Here is a tiny trained network, its code and every weight. The questions are about switching its units off for an input and a class, where a switched-off unit gives its printed mean instead of its output.

import numpy as np


def w(rows, s, z=0):
    codes = np.array(rows[::2]) - 128.0
    scale = np.full(codes.shape[1], s)
    scale[-1] = z or s
    return codes * scale


def norm(h):
    return h / np.sqrt((h * h).mean(-1, keepdims=True) + 1e-5)


def f(y):
    return np.maximum(y, 0)


def log_softmax(a):
    a = a - a.max(-1, keepdims=True)
    return a - np.log(np.exp(a).sum(-1, keepdims=True))


def net(x, mask):
    res = np.array(x, float).reshape(1, 5) / 4 @ E
    u = 0
    for l in range(2):
        y = f(norm(res) @ A[l][:, :-1].T + A[l][:, -1])
        res = res + np.where(mask[u : u + 13], y, B[l][:, -1]) @ B[l][:, :-1]
        u += 13
    return log_softmax(norm(res)[-1] @ U[:, :-1].T + U[:, -1])


A, B = {}, {}
E = w([
[202,26,137,155,194,25],'x0',
[129,129,128,129,128,129],'x1',
[52,137,5,59,119,48],'x2',
[142,143,87,147,162,139],'x3',
[243,138,109,4,153,183],'x4',
],0.0045)
A[0] = w([
[236,130,129,45,137,96,19],'L0N0',
[127,134,127,75,140,180,106],'L0N1',
[126,105,144,146,134,90,102],'L0N2',
[185,118,184,185,137,163,158],'L0N3',
[76,166,139,169,128,136,159],'L0N4',
[106,108,77,132,106,162,97],'L0N5',
[110,162,106,123,153,139,57],'L0N6',
[176,148,123,146,129,126,71],'L0N7',
[158,137,216,199,137,254,222],'L0N8',
[196,133,111,41,112,167,66],'L0N9',
[133,108,135,165,147,136,6],'L0N10',
[191,108,180,185,135,141,95],'L0N11',
[164,93,125,164,125,68,76],'L0N12',
],0.0094,0.002)
B[0] = w([
[128,3,90,168,76,172,204],'L0N0',
[132,197,133,107,102,126,171],'L0N1',
[155,169,85,146,197,108,151],'L0N2',
[72,178,194,153,125,219,198],'L0N3',
[106,70,105,102,110,202,180],'L0N4',
[82,134,159,108,102,101,150],'L0N5',
[95,103,185,106,68,109,143],'L0N6',
[141,94,186,82,90,123,142],'L0N7',
[234,86,44,94,107,13,255],'L0N8',
[123,217,176,72,233,78,205],'L0N9',
[146,132,174,149,98,90,140],'L0N10',
[61,163,164,165,145,195,185],'L0N11',
[155,179,133,107,174,59,167],'L0N12',
],0.011,0.0086)
A[1] = w([
[123,132,193,158,170,169,128],'L1N0',
[122,96,101,141,4,183,71],'L1N1',
[89,208,173,207,93,147,136],'L1N2',
[140,177,111,106,136,112,126],'L1N3',
[183,116,146,144,104,157,54],'L1N4',
[127,93,90,71,98,137,126],'L1N5',
[172,136,130,116,178,114,131],'L1N6',
[49,169,143,75,121,211,67],'L1N7',
[137,104,178,156,136,233,49],'L1N8',
[159,48,115,162,98,147,114],'L1N9',
[120,156,102,171,140,71,37],'L1N10',
[137,176,160,86,115,117,6],'L1N11',
[89,153,125,84,136,209,119],'L1N12',
],0.012,0.0019)
B[1] = w([
[170,153,178,188,122,215,186],'L1N0',
[146,28,62,163,119,77,242],'L1N1',
[187,172,113,235,46,96,193],'L1N2',
[135,126,159,76,136,155,208],'L1N3',
[59,128,141,117,190,125,191],'L1N4',
[191,111,111,198,134,151,253],'L1N5',
[84,129,101,170,54,101,250],'L1N6',
[4,171,156,137,87,156,234],'L1N7',
[99,74,181,39,227,118,180],'L1N8',
[163,117,66,76,133,201,223],'L1N9',
[123,114,195,76,178,71,180],'L1N10',
[173,191,117,92,122,164,194],'L1N11',
[50,124,151,158,160,122,203],'L1N12',
],0.015,0.0052)
U = w([
[206,24,22,131,127,136,248],'0',
[181,176,185,216,115,118,248],'1',
[236,206,110,39,88,120,8],'2',
[148,74,182,94,214,213,95],'3',
[29,82,85,181,83,121,132],'4',
[109,112,152,94,185,3,108],'5',
[43,221,155,69,114,170,24],'6',
],0.013,0.0013)

Each question gives the input, the list of numbers given to net, and the class t.
The units are the neurons (one row each of A and B). Each row of codes is followed by its name. A weight is (code - 128) times the scale printed after its matrix; where a second scale follows, it is the last column's (A, B and U).
mask holds one flag per neuron, layer by layer. A switched-off neuron (its flag False) gives its mean, the last column of its row in B, instead of its output. The means were averaged over made-up inputs and are rounded, as every weight is.
A unit's drop is (log p(t) with every unit on - log p(t) with that unit switched off) / (log p(t) with every unit on - log p(t) with every unit switched off).
The circuit of an input: a set's keep is (log p(t) with only the set's units on - log p(t) with every unit switched off) / (log p(t) with every unit on - log p(t) with every unit switched off). Starting from the 12 units with the biggest drops (on a tie, the unit counted first), units are removed one at a time, each time the one whose removal leaves the highest keep (on an exact tie, the one counted first), for as long as the keep stays at least 0.8.
units of the circuit, in order: the units of the circuit, biggest drop first
most important unit: the unit with the biggest drop
top k neurons: the k neurons with the biggest drops, biggest first
k most important neurons of layer l: the k neurons of layer l with the biggest drops, biggest first
input [-6,2,2,-2,7], class 6: most important unit -> L0N8
input [7,0,-6,2,-1], class 1: top 3 neurons -> L0N3; L1N2; L0N12
input [4,-1,-4,-5,8], class 3: top 2 neurons -> L0N0; L0N9
input [1,1,-1,1,7], class 3: top 3 neurons -> L0N8; L0N0; L0N9
input [-4,-7,-4,-7,1], class 2: units of the circuit, in order -> L0N8; L1N1
input [0,6,1,3,7], class 6: top 2 neurons -> L0N9; L0N1
input [2,0,-4,-1,3], class 3: 3 most important neurons of layer 0 -> L0N3; L0N11; L0N0
input [4,3,-7,-1,2], class 3: top 2 neurons -> L0N3; L0N11
input [1,-8,-4,-7,1], class 3: top 4 neurons -> L0N3; L0N11; L0N9; L1N4
input [7,2,1,-3,0], class 5: top 2 neurons -> L0N12; L1N10
input [-1,-1,-4,2,-5], class 0: top 2 neurons -> L0N8; L0N9
input [-2,0,4,-2,8], class 6: top 2 neurons -> L0N9; L0N8
input [1,0,-4,-7,-4], class 1: 4 most important neurons of layer 0 -> L0N0; L0N11; L0N3; L0N2
input [1,-6,-5,6,5], class 3: top 2 neurons -> L0N3; L0N11
input [1,1,5,8,-1], class 5: most important neuron of layer 0 -> L0N0
input [4,8,-5,-8,5], class 3: top 2 neurons -> L0N3; L0N0
input [0,6,3,5,7], class 6: 2 most important neurons of layer 0 -> L0N9; L0N8
input [3,0,-8,-4,2], class 3: 2 most important neurons of layer 0 -> L0N3; L0N11
input [4,-8,-1,-6,3], class 3: 2 most important neurons of layer 0 -> L0N8; L0N0
input [0,2,6,-4,2], class 6: units of the circuit, in order -> L1N1
input [-1,4,-2,1,6], class 2: 2 most important neurons of layer 0 -> L0N9; L0N1
